Below are the code and all the weights of a small trained network. Each question names an input and a class and asks about switching units off, where a switched-off unit gives its printed mean instead of its output.

import numpy as np


def w(rows, s, z=0):
    codes = np.array(rows[::2]) - 128.0
    scale = np.full(codes.shape[1], s)
    scale[-1] = z or s
    return codes * scale


def norm(h):
    return h / np.sqrt((h * h).mean(-1, keepdims=True) + 1e-5)


def f(y):
    return np.maximum(y, 0)


def log_softmax(a):
    a = a - a.max(-1, keepdims=True)
    return a - np.log(np.exp(a).sum(-1, keepdims=True))


def net(x, mask):
    res = np.array(x, float).reshape(1, 4) / 4 @ E
    u = 0
    for l in range(2):
        y = f(norm(res) @ A[l][:, :-1].T + A[l][:, -1])
        res = res + np.where(mask[u : u + 11], y, B[l][:, -1]) @ B[l][:, :-1]
        u += 11
    return log_softmax(norm(res)[-1] @ U[:, :-1].T + U[:, -1])


A, B = {}, {}
E = w([
[167,229,104,44,23,174,77,23,134,158],'x0',
[135,134,121,136,131,140,120,140,126,128],'x1',
[82,130,127,189,57,188,189,108,51,201],'x2',
[137,95,157,15,217,255,67,101,56,175],'x3',
],0.0077)
A[0] = w([
[138,118,176,110,149,165,89,102,78,112,46],'L0N0',
[196,128,96,88,250,92,115,155,207,130,157],'L0N1',
[151,115,169,79,175,236,75,59,97,129,1],'L0N2',
[101,52,172,81,254,188,93,120,26,150,75],'L0N3',
[119,235,100,114,92,148,113,54,175,119,69],'L0N4',
[131,62,170,180,144,91,188,232,123,82,199],'L0N5',
[154,149,184,71,165,165,74,27,127,160,26],'L0N6',
[92,133,74,145,134,154,229,121,58,212,162],'L0N7',
[75,167,83,170,44,193,169,131,135,216,93],'L0N8',
[154,158,83,62,127,22,73,171,192,40,204],'L0N9',
[149,207,104,89,97,95,25,84,149,114,15],'L0N10',
],0.0073,0.0033)
B[0] = w([
[124,142,74,110,142,149,138,86,175,147,157],'L0N0',
[109,210,138,83,5,112,70,171,84,89,199],'L0N1',
[41,154,94,116,168,143,130,81,128,158,195],'L0N2',
[170,4,215,157,68,119,142,182,139,89,215],'L0N3',
[153,62,163,129,70,117,145,181,145,122,194],'L0N4',
[80,196,54,77,167,184,139,66,163,150,254],'L0N5',
[90,205,44,132,165,93,153,113,139,103,187],'L0N6',
[166,174,162,254,177,162,128,123,128,184,204],'L0N7',
[131,111,151,73,134,129,156,145,68,45,204],'L0N8',
[165,95,141,158,166,145,105,112,152,191,236],'L0N9',
[172,48,148,192,141,134,129,140,164,177,186],'L0N10',
],0.0087,0.0096)
A[1] = w([
[123,83,89,64,196,116,97,111,216,99,119],'L1N0',
[124,136,198,90,56,66,118,187,51,2,53],'L1N1',
[102,169,59,49,175,106,59,90,133,186,60],'L1N2',
[199,73,153,225,156,106,160,183,156,172,141],'L1N3',
[159,144,172,129,95,152,174,105,84,79,82],'L1N4',
[148,92,114,66,91,182,88,89,98,160,123],'L1N5',
[185,105,141,154,49,70,136,131,89,130,88],'L1N6',
[57,117,115,65,138,107,98,141,176,64,106],'L1N7',
[111,138,70,192,86,110,183,89,128,135,50],'L1N8',
[51,176,64,109,160,151,176,78,62,134,3],'L1N9',
[108,115,65,67,176,86,101,103,164,101,29],'L1N10',
],0.0097,0.0039)
B[1] = w([
[128,112,154,115,58,148,124,180,145,127,223],'L1N0',
[150,97,146,42,94,221,198,176,9,73,177],'L1N1',
[54,144,78,181,165,118,81,177,132,108,221],'L1N2',
[122,108,119,110,144,89,92,61,157,150,255],'L1N3',
[62,123,104,108,111,112,160,176,168,78,175],'L1N4',
[143,191,134,173,154,112,163,120,150,127,190],'L1N5',
[165,87,163,63,121,145,98,157,106,133,185],'L1N6',
[129,146,123,125,75,146,74,169,112,126,191],'L1N7',
[132,153,158,82,130,171,121,155,73,113,216],'L1N8',
[214,157,129,119,156,37,196,60,106,113,227],'L1N9',
[121,164,78,134,86,119,80,161,140,141,182],'L1N10',
],0.012,0.0078)
U = w([
[86,211,57,145,88,100,59,179,172,120,246],'0',
[153,74,182,36,48,186,139,198,70,76,193],'1',
[127,220,117,155,193,103,238,35,83,114,78],'2',
[90,13,195,187,169,158,129,75,119,161,67],'3',
[252,80,162,79,69,43,72,77,189,185,4],'4',
],0.015,0.0026)

Each question gives the input, the list of numbers given to net, and the class t.
The units are the neurons (one row each of A and B). Each row of codes is followed by its name. A weight is (code - 128) times the scale printed after its matrix; where a second scale follows, it is the last column's (A, B and U).
mask holds one flag per neuron, layer by layer. A switched-off neuron (its flag False) gives its mean, the last column of its row in B, instead of its output. The means were averaged over made-up inputs and are rounded, as every weight is.
A unit's drop is (log p(t) with every unit on - log p(t) with that unit switched off) / (log p(t) with every unit on - log p(t) with every unit switched off).
The circuit of an input: a set's keep is (log p(t) with only the set's units on - log p(t) with every unit switched off) / (log p(t) with every unit on - log p(t) with every unit switched off). Starting from the 12 units with the biggest drops (on a tie, the unit counted first), units are removed one at a time, each time the one whose removal leaves the highest keep (on an exact tie, the one counted first), for as long as the keep stays at least 0.8.
units of the circuit, in order: the units of the circuit, biggest drop first
k most important neurons: the k neurons with the biggest drops, biggest first
k most important neurons of layer l: the k neurons of layer l with the biggest drops, biggest first
drop when u is switched off: that unit's drop, to one decimal
input [3,-3,7,-2], class 1: units of the circuit, in order : (L0N8)
input [1,5,8,-3], class 1: 4 most important neurons : (L0N5, L0N8, L0N2, L0N9)
input [4,-2,0,-3], class 4: 2 most important neurons : (L0N10, L0N1)
input [1,1,-6,5], class 0: 2 most important neurons : (L0N2, L0N6)
input [0,-6,8,-3], class 2: 2 most important neurons : (L0N3, L0N7)
input [-1,-3,4,7], class 3: 2 most important neurons : (L0N3, L0N5)
input [3,5,-4,0], class 4: 3 most important neurons : (L0N10, L0N5, L0N4)
input [3,3,0,3], class 0: 3 most important neurons of layer 0 : (L0N6, L0N7, L0N2)
input [2,4,5,8], class 2: 2 most important neurons : (L0N2, L0N6)
input [8,3,0,-6], class 4: 4 most important neurons : (L0N10, L0N1, L0N9, L1N3)
input [7,7,0,2], class 0: 2 most important neurons : (L0N7, L1N2)
input [7,2,-1,0], class 4: 3 most important neurons of layer 0 : (L0N4, L0N10, L0N5)
input [0,-7,4,3], class 3: 3 most important neurons of layer 0 : (L0N3, L0N5, L0N7)
input [4,-8,-1,0], class 4: units of the circuit, in order : (L0N10)
input [7,8,1,0], class 1: 3 most important neurons of layer 1 : (L1N6, L1N3, L1N9)
input [2,2,-8,-2], class 4: 2 most important neurons : (L0N9, L0N5)
input [1,-8,4,1], class 2: 2 most important neurons : (L0N7, L0N1)
input [3,7,0,2], class 0: 3 most important neurons : (L0N7, L0N6, L0N2)
input [-1,-7,3,4], class 3: drop when L0N3 is switched off : 1.7
input [-3,-1,2,8], class 3: drop when L0N3 is switched off : 2.7
input [3,-6,-3,-1], class 4: drop when L0N4 is switched off : 0.0
input [8,-5,2,4], class 2: most important neuron of layer 1 : (L1N9)
